Here is a tiny trained network, its code and every weight. The questions are about switching its units off for an input and a class, where a switched-off unit gives its printed mean instead of its output.

import numpy as np


def w(rows, s, z=0):
    codes = np.array(rows[::2]) - 128.0
    scale = np.full(codes.shape[1], s)
    scale[-1] = z or s
    return codes * scale


def norm(h):
    return h / np.sqrt((h * h).mean(-1, keepdims=True) + 1e-5)


def f(y):
    return np.maximum(y, 0)


def log_softmax(a):
    a = a - a.max(-1, keepdims=True)
    return a - np.log(np.exp(a).sum(-1, keepdims=True))


def net(x, mask):
    res = np.array(x, float).reshape(1, 7) / 4 @ E
    u = 0
    for l in range(2):
        y = f(norm(res) @ A[l][:, :-1].T + A[l][:, -1])
        res = res + np.where(mask[u : u + 14], y, B[l][:, -1]) @ B[l][:, :-1]
        u += 14
    return log_softmax(norm(res)[-1] @ U[:, :-1].T + U[:, -1])


A, B = {}, {}
E = w([
[143,122,116,119,116],'x0',
[111,128,141,137,141],'x1',
[131,127,122,128,127],'x2',
[107,254,84,158,103],'x3',
[180,10,162,193,90],'x4',
[113,126,138,141,140],'x5',
[40,71,13,90,49],'x6',
],0.0048)
A[0] = w([
[100,60,145,207,116,123],'L0N0',
[182,117,138,194,110,111],'L0N1',
[130,95,129,70,174,23],'L0N2',
[150,148,145,102,154,252],'L0N3',
[8,171,41,134,82,255],'L0N4',
[46,93,158,63,226,172],'L0N5',
[118,100,174,129,178,165],'L0N6',
[128,162,185,152,35,28],'L0N7',
[61,108,50,106,144,142],'L0N8',
[202,107,182,112,121,173],'L0N9',
[111,146,165,206,40,122],'L0N10',
[151,137,74,110,85,248],'L0N11',
[104,103,122,129,70,44],'L0N12',
[198,219,100,154,255,172],'L0N13',
],0.0068,0.0019)
B[0] = w([
[116,150,132,75,109,175],'L0N0',
[164,139,205,99,147,160],'L0N1',
[142,211,89,132,92,143],'L0N2',
[169,81,127,69,133,178],'L0N3',
[174,101,169,181,99,253],'L0N4',
[193,107,121,88,71,184],'L0N5',
[152,135,135,118,154,167],'L0N6',
[143,113,101,105,136,137],'L0N7',
[175,156,145,168,75,193],'L0N8',
[106,168,168,170,158,177],'L0N9',
[182,98,57,2,116,158],'L0N10',
[117,137,198,111,149,181],'L0N11',
[94,134,95,138,113,151],'L0N12',
[93,120,59,110,171,229],'L0N13',
],0.0075,0.0067)
A[1] = w([
[73,172,132,143,94,66],'L1N0',
[162,195,139,120,122,232],'L1N1',
[163,122,41,137,111,145],'L1N2',
[77,79,94,112,156,114],'L1N3',
[55,192,131,198,58,179],'L1N4',
[93,190,96,70,31,209],'L1N5',
[212,105,122,130,176,106],'L1N6',
[85,33,97,190,97,127],'L1N7',
[178,73,163,128,67,215],'L1N8',
[23,2,169,121,111,136],'L1N9',
[183,228,122,163,234,86],'L1N10',
[175,70,136,143,97,171],'L1N11',
[103,56,88,158,193,85],'L1N12',
[152,76,208,95,190,254],'L1N13',
],0.0084,0.0023)
B[1] = w([
[198,130,70,133,225,144],'L1N0',
[131,120,52,102,163,215],'L1N1',
[94,77,174,101,169,173],'L1N2',
[179,107,99,95,164,136],'L1N3',
[217,165,184,162,154,187],'L1N4',
[113,103,183,209,107,225],'L1N5',
[172,76,129,150,150,194],'L1N6',
[103,159,84,35,150,170],'L1N7',
[49,172,124,104,90,255],'L1N8',
[94,254,83,161,167,170],'L1N9',
[58,102,93,68,54,232],'L1N10',
[69,154,146,128,146,211],'L1N11',
[193,126,110,78,107,133],'L1N12',
[163,85,106,168,149,232],'L1N13',
],0.007,0.0069)
U = w([
[213,62,68,60,191,166],'0',
[58,209,25,71,140,203],'1',
[82,162,197,141,24,144],'2',
[254,232,146,240,94,62],'3',
[174,48,251,182,203,4],'4',
],0.013,0.0022)

Each question gives the input, the list of numbers given to net, and the class t.
The units are the neurons (one row each of A and B). Each row of codes is followed by its name. A weight is (code - 128) times the scale printed after its matrix; where a second scale follows, it is the last column's (A, B and U).
mask holds one flag per neuron, layer by layer. A switched-off neuron (its flag False) gives its mean, the last column of its row in B, instead of its output. The means were averaged over made-up inputs and are rounded, as every weight is.
A unit's drop is (log p(t) with every unit on - log p(t) with that unit switched off) / (log p(t) with every unit on - log p(t) with every unit switched off).
The circuit of an input: a set's keep is (log p(t) with only the set's units on - log p(t) with every unit switched off) / (log p(t) with every unit on - log p(t) with every unit switched off). Starting from the 12 units with the biggest drops (on a tie, the unit counted first), units are removed one at a time, each time the one whose removal leaves the highest keep (on an exact tie, the one counted first), for as long as the keep stays at least 0.8.
circuit, biggest first: the units of the circuit, biggest drop first
unit that matters most: the unit with the biggest drop
k most important neurons: the k neurons with the biggest drops, biggest first
top k neurons in layer l: the k neurons of layer l with the biggest drops, biggest first
drop of u: that unit's drop, to one decimal
input [-2,0,8,0,-7,4,6], class 2: circuit, biggest first => (L0N4 L1N5)
input [0,0,6,2,-2,7,-6], class 1: unit that matters most => L1N10
input [2,5,2,2,4,1,8], class 2: top 3 neurons in layer 0 => (L0N8 L0N13 L0N4)
input [8,2,3,3,-1,7,7], class 3: circuit, biggest first => (L1N4 L1N10 L0N8)
input [-6,-2,3,0,-6,5,2], class 2: 2 most important neurons => (L0N5 L0N4)
input [0,0,-7,-1,4,-1,1], class 1: circuit, biggest first => (L1N9 L0N4)
input [1,3,3,1,-6,-7,-7], class 1: top 3 neurons in layer 0 => (L0N4 L0N13 L0N10)
input [-6,6,-5,-6,3,8,8], class 1: top 2 neurons in layer 1 => (L1N9 L1N7)
input [0,-5,8,3,8,5,-8], class 0: top 2 neurons in layer 1 => (L1N5 L1N10)
input [-7,6,3,-7,0,0,0], class 0: 2 most important neurons => (L1N5 L0N4)
input [-4,2,-8,5,2,7,8], class 2: top 3 neurons in layer 0 => (L0N4 L0N10 L0N9)
input [5,8,8,4,0,4,-5], class 1: 3 most important neurons => (L1N10 L0N4 L0N13)
input [7,-5,-7,5,-1,-3,-6], class 1: 2 most important neurons => (L1N10 L0N4)
input [-8,5,4,4,0,0,3], class 3: circuit, biggest first => (L1N4)
input [7,2,-1,8,2,6,-3], class 0: 2 most important neurons => (L0N10 L1N8)
input [1,2,5,5,8,1,-3], class 0: top 2 neurons in layer 0 => (L0N10 L0N4)
input [4,-4,-5,-5,-3,2,8], class 2: top 2 neurons in layer 0 => (L0N8 L0N13)
input [3,7,5,1,0,5,2], class 3: 3 most important neurons => (L0N8 L1N10 L0N13)
input [-7,-8,-8,2,-5,8,-7], class 1: 2 most important neurons => (L1N10 L0N4)
input [-3,3,-2,-4,3,-7,2], class 1: most important neuron => (L1N9)
input [-3,1,1,-8,-7,7,8], class 2: top 4 neurons in layer 0 => (L0N8 L0N5 L0N13 L0N2)
input [8,6,2,-3,-8,-6,-6], class 0: top 2 neurons in layer 0 => (L0N3 L0N5)
input [7,-8,5,3,8,-8,-5], class 0: top 2 neurons in layer 0 => (L0N4 L0N10)
input [-8,-8,3,-6,-1,7,-7], class 0: drop of L1N10 => 0.1
input [5,5,-1,6,2,-4,8], class 2: drop of L1N8 => 0.1
